Two labels a row
[  5  39   5  -7 -12   5 -11   1  -8   5  -8   5   3 -12   2   6   7   3
  -2   6 -21  -5   2   1   8   1  -5  11   3  -2  -2   0  -2  -3  -1  -2
  -2 -19   9  -7  10 -11  -5  -5  -8   0  -2   8  12  -2  -8  10  11   5
 -18   2 -19  10  -5 -37 -10 -13  14] -> (24) A
[-15 -16 -13  35   3 -18 -10  -8  -5  -1   2  -2  -1   4  -2 -21   5  -8
 -32   2  16  14  -3  -1 -12   9  -9  -3   5   6   0   5   1  -6   3   5
  -4   2  -1  -4  -1   1   7   3   4  -3   3 -13   1  -1   2  11  -5 -15
 -23 -11  -3 -13   3 -15   1  -2 -10] -> (24) B
[-23 -18 -30  39  -2 -17   1   0  10   3  -7  -8 -17   8  -8  -4   8  -2
 -32  -4  25  -6  -7   7 -14  33  -2   2   8  23  -2   6   8  -3 -11  -1
  11   9   7   0  -9   4  -3  -4  -9   6   3   3 -11  -2   2  -4   0  10
 -17  -3  18   5  -4  31   0  21  -1] -> (24) B
[ -1  18 -28   8  -6  -5   6   4  -9   4  -6  -5   4   1  -3   8  -2   3
 -10  -3  -8  -6  -7   4 -11   7  -1  -3   4  -5  -2  -2   5   0  -6   1
  10  12  46   3  -6   3 -11  -4   0  -8  -3  17  -7  -2  -8  -3   9   4
  -5  17  21   2   2  18   2  10   7] -> (24) A
[-26 -12 -24  46   2 -15  -6   4  -1  -6   1  -2  -4  11  -6  -6  -6   3
 -24   0  23   6   4   5 -14   8  -2  -5   1  -1  -1  -1   3  -2  -3   1
   4   4  11 -10  -7 -37  -7   0  -1   3   5   4  -3  -3   2  -9  14  10
  -3  -4   8  -1   1  18   0  13  -5] -> (24) B
[-17  15 -44  27  -8 -25  -9  -9  -4   4  10  -1   5   2   0 -11   2   2
 -18  -3  24   2 -10   3  -9   7   9  -5   7  -9   4   4   0 -15   4   0
   4   4   7  -1  -3   0  -7  -4 -16   3  -5  22   1   9  -9   3  -4  -2
 -20   8  12   3   8 -18  -2  14  -9] -> (24) Q
[ -1  13 -13  49  -9   1 -16  -6  -4   2 -12   1  16  -4   0  -8   3 -27
 -13   7  -5  -1   4   9 -17  -7 -10  -3  -3   3  -1   3  -4   9  -7 -12
   6  -9  10  -1   6 -21 -10   1  11  -4  -3   3  -6  -4   3  12  11   8
  -5   2  -1  -2  -5  -4  -1   4  -6] -> (24) A
[-16  12  37 -40  -1   1   7   4  -1  -7  -5   3   1  -3  -4  10  -2   1
  12   0 -19  10   0   4  13  19   5   0  13   3   0   5   1   4   1 -13
  -2  20   9   4   2   4  17 -10  26   3 -13   9  -6   2  11   3  10   3
   6 -17 -34  -1  -2  -6  -4   1  17] -> (22) M
[  1  14  24 -49 -15 -10  -3   7  -1   2  -6   4   4  15   0   6   3   2
 -11  12 -21 -11  -9  -5  -1  25   6  -5   3  11  -7  -3   5   3   2   6
   8  25  10   1  -7  15  11  -1 -13   5 -20  33   0   4  27   3  -9   8
 -13   8 -14  -6 -49 -31   3  10   4] -> (24) M
[ -1  -3 -14  38 -10   4  -7  -6  -1  -5 -11   6  12 -11   2  10  10   0
 -13   1 -14 -10   5   3  -2  17   1   6  -2  43   4   4   7   6   3  -9
  11   5  11  -3   1  -9  -4 -16  10   5   1  -5  -3  -4  -1   1   5  11
  -6   9  -2  -4  -5  26  -3  10  16] -> (24) A
[  1   6   2  18 -14 -14  -8  -1  -2   7 -21  -3  -5   5  -4  -5   2  -2
 -21   3  -5  -6   3   4  -4   0 -12   1 -10  10   2   3   1  -1   5  -2
   3 -12   6   2   6 -16   0   0   5  -1  13  -5   5   1   6   9  18  11
  -4  -5   5  10  -6 -12  -1   3  -1] -> (22) A
[ 18   7 -29  45 -20   9 -37  -4   1   5 -13  -2  -4   7   5   9  -2  -1
  -3   0 -18   7  -5   4 -11   5   2   1 -16  25   0  -5   6  12  -1   1
   7   3  17   0  -1 -31 -12   4  -5   5   3  12   2  10   0   3   7  21
   5   3  10   3  -8  13   3  16  -1] -> (22) A
[-11  -6  -5  27  -5 -24  12   0  -1  12  -2  -7  -4  19  -3 -11   6  -3
 -39   6  16   0   2  18 -23  12  -3   2  11   3   0  18   4  -3  -8  -3
   5  -1   2  -1   8  25   7   3  14   2  -1  -9  -4  12  14   8  10   6
  -1 -12  10   2  -3   6   0   9 -14] -> (22) B
[ -5  11  -8  11 -16 -16   8   4   0   1   2  -3   1   5  -2  -3   1  -5
 -17  13  -4   3  -7   1  -2  20  11   3  15  -2   2   6   5 -10   2  -5
   2  13  -3  -9   2  11  11   1  11   4  -3  11   5   2   0  11  -3  -9
  -7  -9  -6  -3  -4 -30   2  -1  -2] -> (24) M
[-34 -27 -20  29   6 -20   4  -6  -3   2   2   3  -4  13  -9 -16   4   0
 -29   7  17   9   4  -2 -10  11  -8  -6  11  13   2   9   1  -6  -1  -5
  -1  -1   6  -3  -3  -6  -6  11   2  -3  -2   1  -8  -8   1   7   5 -15
 -23  -6   0  -2  12  -4   1  13  -1] -> (24) B
[-28  -4 -10  16 -10 -19   1  -4 -10  11   1   0  -2   9   3 -14  -1   7
 -25   2  11  -3   0  -3 -13   9 -13  -3   7   6  -2   6  -1  -6  -4   0
   5 -15   6  -9   4 -16   0 -16   4   4  -6   6   2  -1  -3   5  11   4
 -14  -7   2   8  -2 -10  -2   7  -3] -> (24) B
